Below is a small trained network, with its code and all its weights. Each question gives an input and a target symbol and asks what happens when units are switched off, that is, made to give their printed mean instead of their output.

import numpy as np


def w(rows, s, z=0):
    codes = np.array(rows[::2]) - 128.0
    scale = np.full(codes.shape[1], s)
    scale[-1] = z or s
    return codes * scale


def f(y):
    return np.maximum(y, 0)


def softmax(a):
    e = np.exp(a - a.max(-1, keepdims=True))
    return e / e.sum(-1, keepdims=True)


def log_softmax(a):
    a = a - a.max(-1, keepdims=True)
    return a - np.log(np.exp(a).sum(-1, keepdims=True))


def net(x, mask):
    ids = ['βεζθσφ'.index(c) for c in x.split()]
    T = len(ids)
    res = E[ids] + P[:T]
    u = 0
    for l in range(2):
        r = res
        for j in range(3):
            rows = slice(3 * j, 3 * j + 3)
            q, k, v = (r @ M[l][rows].T for M in (Q, K, V))
            z = softmax(np.where(np.tri(T) > 0, q @ k.T / 3**0.5, -1e9)) @ v
            o = O[l][rows]
            res = res + np.where(mask[u + j], z, o[:, -1]) @ o[:, :-1]
        u += 3
        y = f(res @ A[l][:, :-1].T + A[l][:, -1])
        res = res + np.where(mask[u : u + 8], y, B[l][:, -1]) @ B[l][:, :-1]
        u += 8
    return log_softmax(res[-1] @ U[:, :-1].T + U[:, -1])


Q, K, V, O, A, B = {}, {}, {}, {}, {}, {}
E = w([
[170,161,101,153,82,206,166,184,64,181,148],'β',
[99,150,81,108,189,88,6,197,154,226,164],'ε',
[163,130,131,117,43,84,77,132,167,121,55],'ζ',
[167,189,152,152,166,154,152,133,168,66,135],'θ',
[184,183,197,185,127,106,139,145,105,173,157],'σ',
[103,122,167,124,142,94,210,125,54,155,86],'φ',
],0.019)
P = w([
[118,129,135,225,174,140,144,153,161,187,44],'0',
[97,156,142,169,112,131,169,176,157,170,109],'1',
[111,159,142,171,109,106,166,154,143,158,117],'2',
[118,152,145,127,120,118,154,150,133,123,128],'3',
[131,141,143,103,105,120,151,132,123,115,150],'4',
[156,124,139,93,96,116,164,111,120,103,158],'5',
[143,134,141,79,96,117,136,119,94,69,162],'6',
[152,125,139,72,89,108,129,111,81,48,159],'7',
[145,156,141,62,73,108,124,108,58,21,161],'8',
[182,116,147,63,78,106,127,100,66,17,163],'9',
[218,89,139,45,84,109,147,96,59,1,167],'10',
],0.0085)
Q[0] = w([
[111,165,141,134,164,91,120,135,146,170,70],'0.h0',
[155,63,175,139,92,154,80,147,105,141,122],'0.h0',
[111,143,126,140,43,206,114,146,102,148,141],'0.h0',
[74,104,169,196,137,151,121,62,157,158,129],'0.h1',
[202,135,216,154,133,141,89,172,133,125,142],'0.h1',
[190,216,140,169,114,123,163,255,93,130,120],'0.h1',
[65,108,131,98,124,110,125,107,134,112,115],'0.h2',
[99,95,128,152,136,150,149,170,173,116,96],'0.h2',
[108,147,59,137,115,161,123,100,124,138,44],'0.h2',
],0.0096)
K[0] = w([
[60,161,249,148,90,176,154,131,62,172,135],'0.h0',
[183,79,121,124,165,67,63,175,58,215,166],'0.h0',
[45,172,90,19,180,3,118,139,151,151,123],'0.h0',
[103,33,216,211,139,104,166,184,130,142,94],'0.h1',
[162,164,76,71,80,101,170,60,45,77,132],'0.h1',
[137,201,157,45,135,68,96,15,44,58,215],'0.h1',
[132,135,75,138,120,128,151,36,167,129,139],'0.h2',
[143,108,214,147,77,176,143,65,96,121,138],'0.h2',
[141,153,165,105,82,165,147,145,104,141,111],'0.h2',
],0.0062)
V[0] = w([
[146,129,146,80,154,170,89,104,113,166,169],'0.h0',
[90,147,157,116,129,135,129,71,101,101,133],'0.h0',
[22,147,135,87,188,187,61,101,132,186,175],'0.h0',
[169,167,63,75,93,135,91,150,140,123,160],'0.h1',
[117,191,128,107,144,167,83,92,127,162,89],'0.h1',
[140,130,146,143,173,63,132,151,111,80,122],'0.h1',
[162,129,254,182,101,158,166,209,93,106,42],'0.h2',
[155,205,130,84,94,101,120,125,54,109,58],'0.h2',
[170,80,178,166,110,183,149,82,131,79,95],'0.h2',
],0.0072)
O[0] = w([
[150,126,158,154,217,126,120,132,106,61,64,97],'0.h0',
[131,69,183,74,117,121,66,83,184,145,41,82],'0.h0',
[190,167,58,164,239,121,127,127,91,134,86,61],'0.h0',
[240,43,143,98,112,206,110,227,143,31,128,101],'0.h1',
[148,71,139,80,95,86,193,195,217,118,161,130],'0.h1',
[97,149,115,154,96,95,88,31,147,142,161,176],'0.h1',
[147,254,45,84,84,62,175,96,143,149,217,254],'0.h2',
[232,118,117,167,127,107,208,171,146,150,190,178],'0.h2',
[113,252,85,108,128,173,123,109,49,137,113,32],'0.h2',
],0.0066,0.0061)
A[0] = w([
[219,159,98,184,235,171,153,112,219,103,205,177],'0.n0',
[142,135,114,119,99,131,99,114,232,47,67,150],'0.n1',
[104,142,235,77,101,115,133,114,142,184,89,208],'0.n2',
[72,17,150,57,57,192,2,118,113,131,26,48],'0.n3',
[153,160,158,140,95,44,138,116,40,58,156,234],'0.n4',
[158,117,137,149,121,115,191,161,51,158,145,79],'0.n5',
[136,137,230,173,69,173,112,177,82,151,105,236],'0.n6',
[24,18,184,80,197,184,99,94,212,61,148,3],'0.n7',
],0.0063,0.0044)
B[0] = w([
[68,237,157,89,148,169,79,129,87,61,121,182],'0.n0',
[157,218,59,124,124,200,213,143,178,132,124,155],'0.n1',
[136,127,105,160,187,111,116,122,66,65,172,191],'0.n2',
[129,79,56,120,193,143,204,140,155,74,254,138],'0.n3',
[143,65,193,94,169,148,131,37,172,88,128,251],'0.n4',
[118,138,130,81,123,80,131,88,157,86,123,180],'0.n5',
[178,154,82,106,152,124,152,70,115,129,150,185],'0.n6',
[243,170,39,190,185,123,185,123,168,58,165,141],'0.n7',
],0.0082,0.013)
Q[1] = w([
[114,101,143,145,113,131,151,119,102,88,125],'1.h0',
[114,121,151,104,126,78,158,123,128,140,151],'1.h0',
[118,166,140,75,76,114,102,104,96,145,160],'1.h0',
[155,142,83,112,103,94,187,124,137,141,105],'1.h1',
[161,122,99,95,159,139,227,112,152,2,217],'1.h1',
[119,166,159,126,168,59,150,91,142,151,142],'1.h1',
[125,115,128,100,116,85,139,160,90,108,148],'1.h2',
[152,114,141,139,129,163,134,136,84,138,117],'1.h2',
[177,193,105,135,113,147,148,118,143,96,154],'1.h2',
],0.014)
K[1] = w([
[163,33,111,170,169,119,177,131,106,145,163],'1.h0',
[127,65,187,61,77,104,149,102,84,108,55],'1.h0',
[142,173,175,89,46,119,150,69,86,65,20],'1.h0',
[129,119,173,134,207,160,179,99,101,52,125],'1.h1',
[192,63,213,61,106,181,106,55,119,69,124],'1.h1',
[79,2,231,118,178,87,99,86,36,201,110],'1.h1',
[146,80,223,129,109,84,151,124,162,46,90],'1.h2',
[137,143,94,91,111,92,139,146,186,145,53],'1.h2',
[138,52,113,57,167,95,15,137,145,113,201],'1.h2',
],0.0093)
V[1] = w([
[149,149,75,105,146,126,125,33,197,73,127],'1.h0',
[160,95,128,146,133,189,175,48,87,102,124],'1.h0',
[184,151,100,97,134,160,223,43,142,110,107],'1.h0',
[51,26,60,91,75,160,230,116,126,99,53],'1.h1',
[47,141,124,188,167,186,180,114,202,62,107],'1.h1',
[98,77,215,63,193,97,176,64,43,189,101],'1.h1',
[160,170,212,136,90,100,168,43,65,2,209],'1.h2',
[167,89,143,147,106,113,157,97,195,130,57],'1.h2',
[115,144,46,103,88,206,149,154,104,99,118],'1.h2',
],0.0069)
O[1] = w([
[139,213,73,104,34,158,73,175,155,112,64,199],'1.h0',
[113,203,28,140,149,143,141,167,139,124,209,148],'1.h0',
[87,114,26,66,166,109,96,127,58,100,104,197],'1.h0',
[158,175,102,84,185,70,210,52,166,235,36,76],'1.h1',
[82,167,162,136,183,183,76,32,166,165,125,128],'1.h1',
[59,145,253,146,120,128,237,171,127,180,141,196],'1.h1',
[80,105,193,187,139,119,100,113,114,193,111,252],'1.h2',
[129,160,212,71,104,126,149,157,93,128,187,104],'1.h2',
[63,164,71,91,137,181,104,124,109,146,116,84],'1.h2',
],0.0073,0.025)
A[1] = w([
[123,49,178,154,125,85,91,127,156,169,146,126],'1.n0',
[158,119,50,104,142,111,55,174,150,57,128,56],'1.n1',
[92,202,149,170,210,89,101,161,94,123,153,31],'1.n2',
[184,83,47,89,100,108,141,171,169,126,78,140],'1.n3',
[144,109,119,142,164,155,199,117,164,61,123,114],'1.n4',
[160,137,3,139,193,133,157,98,70,107,109,13],'1.n5',
[119,175,181,107,201,143,182,134,136,102,232,167],'1.n6',
[118,188,208,123,168,204,89,115,104,134,139,3],'1.n7',
],0.0082,0.0056)
B[1] = w([
[192,197,120,66,174,160,132,88,48,92,141,189],'1.n0',
[111,172,165,44,127,130,201,198,152,178,183,210],'1.n1',
[204,2,47,101,133,193,169,152,197,141,113,213],'1.n2',
[142,95,114,61,10,65,132,79,89,95,183,161],'1.n3',
[71,190,122,98,134,72,44,220,92,148,166,167],'1.n4',
[12,76,107,230,124,184,212,220,135,144,82,157],'1.n5',
[80,103,165,112,150,136,107,133,151,72,111,249],'1.n6',
[165,117,104,146,97,52,121,92,106,215,40,181],'1.n7',
],0.0072,0.02)
U = w([
[175,120,126,206,123,147,134,168,57,86,80,49],'β',
[148,94,151,157,154,47,33,200,100,141,113,5],'ε',
[236,122,108,144,86,100,146,98,95,61,113,115],'ζ',
[121,208,119,135,166,161,52,37,125,64,156,105],'θ',
[144,43,177,252,52,141,59,126,118,13,116,251],'σ',
[144,132,240,171,101,121,144,138,143,177,101,169],'φ',
],0.0033,0.0029)

Each question gives the input, a string of symbols that net reads in full, and the target symbol t.
The units are the heads (3 rows each of Q, K, V and O) and the neurons (one row each of A and B). Each row of codes is followed by its name. A weight is (code - 128) times the scale printed after its matrix; where a second scale follows, it is the last column's (O, A, B and U).
mask holds one flag per unit, layer by layer, with each layer's heads first. A switched-off unit (its flag False) gives its mean, the last column of its rows in O or B, instead of its output. The means were averaged over made-up inputs and are rounded, as every weight is.
A unit's drop is (log p(t) with every unit on - log p(t) with that unit switched off) / (log p(t) with every unit on - log p(t) with every unit switched off).
The circuit of an input: a set's keep is (log p(t) with only the set's units on - log p(t) with every unit switched off) / (log p(t) with every unit on - log p(t) with every unit switched off). Starting from the 12 units with the biggest drops (on a tie, the unit counted first), units are removed one at a time, each time the one whose removal leaves the highest keep (on an exact tie, the one counted first), for as long as the keep stays at least 0.8.
units of the circuit, in order: the units of the circuit, biggest drop first
unit that matters most: the unit with the biggest drop
k most important neurons: the k neurons with the biggest drops, biggest first
which heads matter: for each layer, one digit per head in row order, 1 if its drop is at least 0.15 and else 0, layers parted by /
drop of u: that unit's drop, to one decimal
input β σ ε ε θ φ θ, target φ: unit that matters most => 0.h2
input ζ φ ε ζ β, target β: units of the circuit, in order => (1.n5; 0.h0; 1.h2)
input σ ζ σ, target σ: units of the circuit, in order => (1.h1; 1.n1)
input ζ ζ θ θ β, target θ: which heads matter => 000 / 010
input φ β β σ φ θ σ β φ β, target φ: units of the circuit, in order => (1.h1; 0.n4)
input σ ζ ζ σ θ β ζ σ ζ φ σ, target φ: which heads matter => 000 / 011
input φ φ φ σ ζ σ ζ φ ζ, target φ: which heads matter => 000 / 011
input ζ ζ ζ ε β ε, target ζ: 3 most important neurons => (1.n3; 0.n7; 0.n4)
input β ε ζ ε σ ζ φ σ β φ σ, target φ: which heads matter => 101 / 110
input θ φ ε ζ β ε θ ζ, target θ: units of the circuit, in order => (1.h1; 0.n1)
input σ ζ σ ζ β, target σ: 2 most important neurons => (0.n4; 0.n5)
input σ φ σ ε ε, target σ: units of the circuit, in order => (0.h2; 1.h0; 1.h1; 0.n7)
input ε ζ ε β σ ε φ ζ σ σ, target σ: 2 most important neurons => (0.n7; 1.n1)
input σ θ β ε σ β ε θ, target θ: most important neuron => (0.n4)
input θ ε φ ε, target φ: 3 most important neurons => (0.n3; 0.n7; 0.n1)
input ζ φ β σ σ σ σ σ β, target σ: which heads matter => 000 / 011
input ε θ θ θ ε, target θ: units of the circuit, in order => (0.h2; 1.h1; 0.n3; 0.n7)
input θ σ σ ζ β β, target ζ: 2 most important neurons => (1.n3; 1.n6)
input θ θ ε ε, target θ: which heads matter => 011 / 110
input θ ζ β, target θ: units of the circuit, in order => (1.h1)
input ζ ζ ζ, target ζ: 2 most important neurons => (1.n3; 0.n0)
input ζ σ φ ζ ε ε, target ζ: 2 most important neurons => (0.n7; 0.n3)
input φ σ φ σ ε β σ β σ ζ, target ζ: which heads matter => 001 / 001
input φ β ζ ζ θ θ ζ, target θ: 2 most important neurons => (0.n1; 1.n2)
input ζ ε ζ β, target β: 3 most important neurons => (1.n5; 0.n0; 0.n4)
input θ φ σ σ φ φ θ ζ, target φ: drop of 0.n1 => 0.1
input ζ σ σ θ, target σ: unit that matters most => 1.h1
input φ ζ ζ σ β ε ζ β σ ε, target σ: drop of 0.n3 => 0.6
input φ σ β ζ σ φ β, target φ: drop of 1.n0 => 0.1
